Below is a small trained network, with its code and all its weights. Each question gives an input and a class and asks what happens when units are switched off, that is, made to give their printed mean instead of their output.

import numpy as np


def w(rows, s, z=0):
    codes = np.array(rows[::2]) - 128.0
    scale = np.full(codes.shape[1], s)
    scale[-1] = z or s
    return codes * scale


def f(y):
    return y / 2 * (1 + np.tanh(0.7978845608 * (y + 0.044715 * y**3)))


def log_softmax(a):
    a = a - a.max(-1, keepdims=True)
    return a - np.log(np.exp(a).sum(-1, keepdims=True))


def net(x, mask):
    res = np.array(x, float).reshape(1, 7) / 4 @ E
    y = f(res @ A[0][:, :-1].T + A[0][:, -1])
    res = res + np.where(mask, y, B[0][:, -1]) @ B[0][:, :-1]
    return log_softmax(res[-1] @ U[:, :-1].T + U[:, -1])


A, B = {}, {}
E = w([
[141,188,142,165,149,94,110,112,224,168,104],'x0',
[190,125,130,58,89,67,115,66,139,111,158],'x1',
[117,125,122,137,119,125,106,118,122,134,136],'x2',
[125,132,125,122,137,124,129,132,129,124,130],'x3',
[116,130,140,103,120,141,124,133,135,136,120],'x4',
[138,134,112,142,114,127,147,132,145,106,107],'x5',
[96,82,108,117,172,180,156,9,142,136,153],'x6',
],0.015)
A[0] = w([
[56,54,117,120,165,168,169,94,64,46,98,134],'N0',
[110,189,164,179,204,140,70,92,250,130,109,159],'N1',
[137,70,113,176,111,173,175,134,109,113,165,98],'N2',
[151,49,104,57,110,150,120,186,60,20,152,136],'N3',
[158,109,174,199,171,171,168,136,106,137,224,134],'N4',
[72,59,85,153,122,203,140,126,105,98,156,123],'N5',
[42,114,103,147,186,203,152,122,151,159,104,94],'N6',
[55,58,43,144,100,241,161,119,121,121,145,137],'N7',
[203,182,178,111,48,57,82,164,147,128,165,103],'N8',
[150,144,114,151,49,115,96,253,82,141,139,85],'N9',
[217,141,129,193,111,104,43,144,141,149,120,87],'N10',
[157,120,76,17,68,39,155,61,142,95,179,115],'N11',
[93,123,123,148,181,207,182,125,63,146,97,126],'N12',
[99,109,108,134,186,132,166,24,170,131,154,69],'N13',
[49,116,118,222,185,172,121,214,167,174,112,121],'N14',
[247,179,188,112,109,38,72,129,203,106,155,102],'N15',
[180,122,179,137,141,151,157,138,136,120,143,116],'N16',
[165,70,118,139,132,113,71,174,66,90,125,133],'N17',
[139,167,193,162,59,80,139,208,41,115,100,140],'N18',
[125,139,142,87,107,114,115,137,46,31,152,254],'N19',
[193,102,152,79,82,126,138,63,121,91,149,4],'N20',
[169,33,102,76,62,91,146,98,163,119,186,220],'N21',
],0.008,0.0076)
B[0] = w([
[147,106,169,58,96,75,124,118,210,121,160,227],'N0',
[60,126,196,199,199,157,152,179,64,237,137,247],'N1',
[122,158,120,130,109,93,136,85,158,93,116,162],'N2',
[63,95,145,211,123,179,178,178,96,152,76,239],'N3',
[136,96,104,73,122,104,105,111,173,109,156,160],'N4',
[198,96,150,95,74,103,90,142,142,63,153,206],'N5',
[130,149,100,97,26,138,119,121,197,87,130,198],'N6',
[166,125,88,91,92,61,116,115,175,99,108,230],'N7',
[166,171,145,117,141,58,49,40,128,64,71,232],'N8',
[108,106,107,192,83,195,142,134,114,205,201,222],'N9',
[116,150,131,78,128,65,164,134,133,161,125,180],'N10',
[92,145,118,212,219,201,197,158,88,202,138,252],'N11',
[150,175,133,65,116,75,124,107,170,159,152,203],'N12',
[66,89,129,194,133,166,189,227,79,185,129,210],'N13',
[101,108,150,212,159,173,141,206,103,149,130,234],'N14',
[171,236,116,88,107,61,3,38,128,107,119,253],'N15',
[63,137,141,105,141,123,116,77,131,142,131,126],'N16',
[89,90,164,174,136,128,145,106,132,130,109,181],'N17',
[70,81,153,170,112,238,225,156,113,189,74,234],'N18',
[98,97,96,133,60,162,135,142,173,162,162,244],'N19',
[57,80,84,177,47,219,231,124,207,175,191,170],'N20',
[168,143,204,195,171,153,105,196,61,116,22,249],'N21',
],0.0066,0.012)
U = w([
[96,103,140,196,155,175,163,106,160,179,144,251],'0',
[112,137,187,204,185,150,139,125,47,161,69,52],'1',
[198,165,136,34,124,2,79,61,185,64,93,80],'2',
],0.0094,0.002)

Each question gives the input, the list of numbers given to net, and the class t.
The units are the neurons (one row each of A and B). Each row of codes is followed by its name. A weight is (code - 128) times the scale printed after its matrix; where a second scale follows, it is the last column's (A, B and U).
mask holds one flag per neuron, in row order. A switched-off neuron (its flag False) gives its mean, the last column of its row in B, instead of its output. The means were averaged over made-up inputs and are rounded, as every weight is.
A unit's drop is (log p(t) with every unit on - log p(t) with that unit switched off) / (log p(t) with every unit on - log p(t) with every unit switched off).
The circuit of an input: a set's keep is (log p(t) with only the set's units on - log p(t) with every unit switched off) / (log p(t) with every unit on - log p(t) with every unit switched off). Starting from the 12 units with the biggest drops (on a tie, the unit counted first), units are removed one at a time, each time the one whose removal leaves the highest keep (on an exact tie, the one counted first), for as long as the keep stays at least 0.8.
units of the circuit, in order: the units of the circuit, biggest drop first
k most important neurons: the k neurons with the biggest drops, biggest first
drop when u is switched off: that unit's drop, to one decimal
input [-2,-3,0,1,-1,7,-4], class 0: units of the circuit, in order : [N21]
input [-7,0,-8,2,2,5,-6], class 0: units of the circuit, in order : [N19; N9]
input [-5,-1,6,2,7,6,-6], class 0: units of the circuit, in order : [N9; N21]
input [1,2,7,7,-3,-4,-7], class 2: 4 most important neurons : [N8; N15; N1; N11]
input [-5,-2,-6,-1,-4,-4,-5], class 0: units of the circuit, in order : [N21; N19]
input [2,4,6,2,-5,-6,7], class 1: 2 most important neurons : [N21; N19]
input [-2,-4,-7,4,-2,7,-6], class 0: units of the circuit, in order : [N21; N9]
input [-1,-5,4,4,-5,0,-6], class 0: units of the circuit, in order : [N21; N9]
input [5,3,8,-1,-4,-2,0], class 2: 2 most important neurons : [N15; N18]
input [7,6,6,8,-4,-5,1], class 1: 2 most important neurons : [N1; N11]
input [1,4,6,1,-5,-4,6], class 1: 4 most important neurons : [N21; N19; N9; N6]
input [8,-1,-3,-5,5,2,-2], class 1: drop when N1 is switched off : 5.0
input [5,1,-7,1,-3,7,4], class 1: drop when N20 is switched off : 0.1
input [1,6,5,0,-5,0,4], class 1: units of the circuit, in order : [N21]
input [1,2,7,5,-6,0,4], class 1: drop when N9 is switched off : 0.2
